[[100 124 109 113  99 123]
 [139 118 140 139 137 140]
 [124 128 125 126 124 128]
 [145 123 144 142 145 139]]
:
[[139 145 142 144 123 145]
 [128 124 126 125 128 124]
 [140 137 139 140 118 139]
 [123  99 113 109 124 100]]

[[105 126 103 118]
 [146 139 118 135]
 [106 138 111 108]
 [127 142 130 149]
 [138 133 130 147]
 [115 147 116 119]
 [112 154 142 110]
 [154 145 109 153]
 [152 114 131 132]
 [107 150 140 142]]
:
[[142 140 150 107]
 [132 131 114 152]
 [153 109 145 154]
 [110 142 154 112]
 [119 116 147 115]
 [147 130 133 138]
 [149 130 142 127]
 [108 111 138 106]
 [135 118 139 146]
 [118 103 126 105]]

[[121 125]
 [132 125]
 [122 105]
 [129 110]
 [118 120]
 [126 104]
 [113 118]
 [135 144]
 [127 123]
 [124 110]]
:
[[110 124]
 [123 127]
 [144 135]
 [118 113]
 [104 126]
 [120 118]
 [110 129]
 [105 122]
 [125 132]
 [125 121]]

[[100 125 107]
 [129 123 123]
 [144 121 136]
 [144 127 137]
 [148 125 135]
 [143 130 129]
 [145 133 132]
 [146 129 126]
 [144 134 127]
 [144 132 127]
 [145 135 127]
 [146 135 130]]
:
[[130 135 146]
 [127 135 145]
 [127 132 144]
 [127 134 144]
 [126 129 146]
 [132 133 145]
 [129 130 143]
 [135 125 148]
 [137 127 144]
 [136 121 144]
 [123 123 129]
 [107 125 100]]

[[125 131 121 130 118 129 136 115 128 127 126 137]
 [118 126 123 137 136 130 127 134 132 118 128 129]
 [117 122 106 115 136 137 140 124 116 137 120 138]
 [118 135 124 141 126 133 132 123 138 124 130 134]
 [117 133 131 137 122 112 140 126 140 119 133 120]
 [124 135 129 132 114 134 128 126 140 127 142 136]
 [139 124 140 140 143 134 102 142 129 117 123 121]
 [110 125 118 106 133 125 143 138 131 141 135 125]]
:
[[125 135 141 131 138 143 125 133 106 118 125 110]
 [121 123 117 129 142 102 134 143 140 140 124 139]
 [136 142 127 140 126 128 134 114 132 129 135 124]
 [120 133 119 140 126 140 112 122 137 131 133 117]
 [134 130 124 138 123 132 133 126 141 124 135 118]
 [138 120 137 116 124 140 137 136 115 106 122 117]
 [129 128 118 132 134 127 130 136 137 123 126 118]
 [137 126 127 128 115 136 129 118 130 121 131 125]]

[[121 132]
 [101 122]
 [126 105]
 [139 102]
 [115 136]
 [125 139]
 [147 139]
 [115 108]]
:
[[108 115]
 [139 147]
 [139 125]
 [136 115]
 [102 139]
 [105 126]
 [122 101]
 [132 121]]

[[139 124 128]
 [147 100 152]]
:
[[152 100 147]
 [128 124 139]]
---
[[121 118 132 130]
 [122 112 132 133]
 [123 129 130 119]
 [124 105 130 135]
 [135 138 130 133]
 [121 125 132 125]
 [121 123 132 127]
 [131 157 122 128]
 [126 131 125 117]
 [130 155 121 127]
 [132 103 130 135]]
:
[[121 118 132 130]
 [123 129 130 119]
 [135 138 130 133]
 [121 123 132 127]
 [126 131 125 117]
 [132 103 130 135]]

[[134 130 119 137 126 126 126 125 131 141 124]
 [130 150 109 129 108 133 107 134 147 141 120]]
:
[[134 130 119 137 126 126 126 125 131 141 124]]

[[107 137 125 107 128 125]
 [129 122 122 132 125 146]
 [109 128 142 132 126 118]]
:
[[107 137 125 107 128 125]
 [109 128 142 132 126 118]]

[[140 107 110 136 117 149 135]
 [141 111 121 130 117 141 132]
 [129 127 129 129 126 130 128]
 [125 131 127 127 125 131 127]
 [134 129 112 134 116 109 129]
 [137 113 117 135 111 148 129]
 [126 129 131 129 126 131 129]
 [135 131 108 138 118 106 129]
 [129 124 122 128 123 123 125]
 [123 119 140 121 127 141 121]]
:
[[140 107 110 136 117 149 135]
 [129 127 129 129 126 130 128]
 [134 129 112 134 116 109 129]
 [126 129 131 129 126 131 129]
 [129 124 122 128 123 123 125]]

[[124 147 147 106 149 132 146 126 129 148 111 120 143 122]
 [116 143 148 137 125 149 105 116 119 146 136 124 125 124]]
:
[[124 147 147 106 149 132 146 126 129 148 111 120 143 122]]

[[141 117 146 141 125 125 132 142]
 [108 141 121 106 133 128 128 132]
 [130 133 128 131 127 124 157 118]
 [127 134 135 133 131 143 108 128]
 [139 115 147 141 126 126 134 142]
 [124 134 134 132 130 142 108 126]
 [115 149 117 120 136 130 127 131]
 [125 133 129 136 131 145 115 123]
 [123 132 129 136 132 144 116 122]]
:
[[141 117 146 141 125 125 132 142]
 [130 133 128 131 127 124 157 118]
 [139 115 147 141 126 126 134 142]
 [115 149 117 120 136 130 127 131]
 [123 132 129 136 132 144 116 122]]
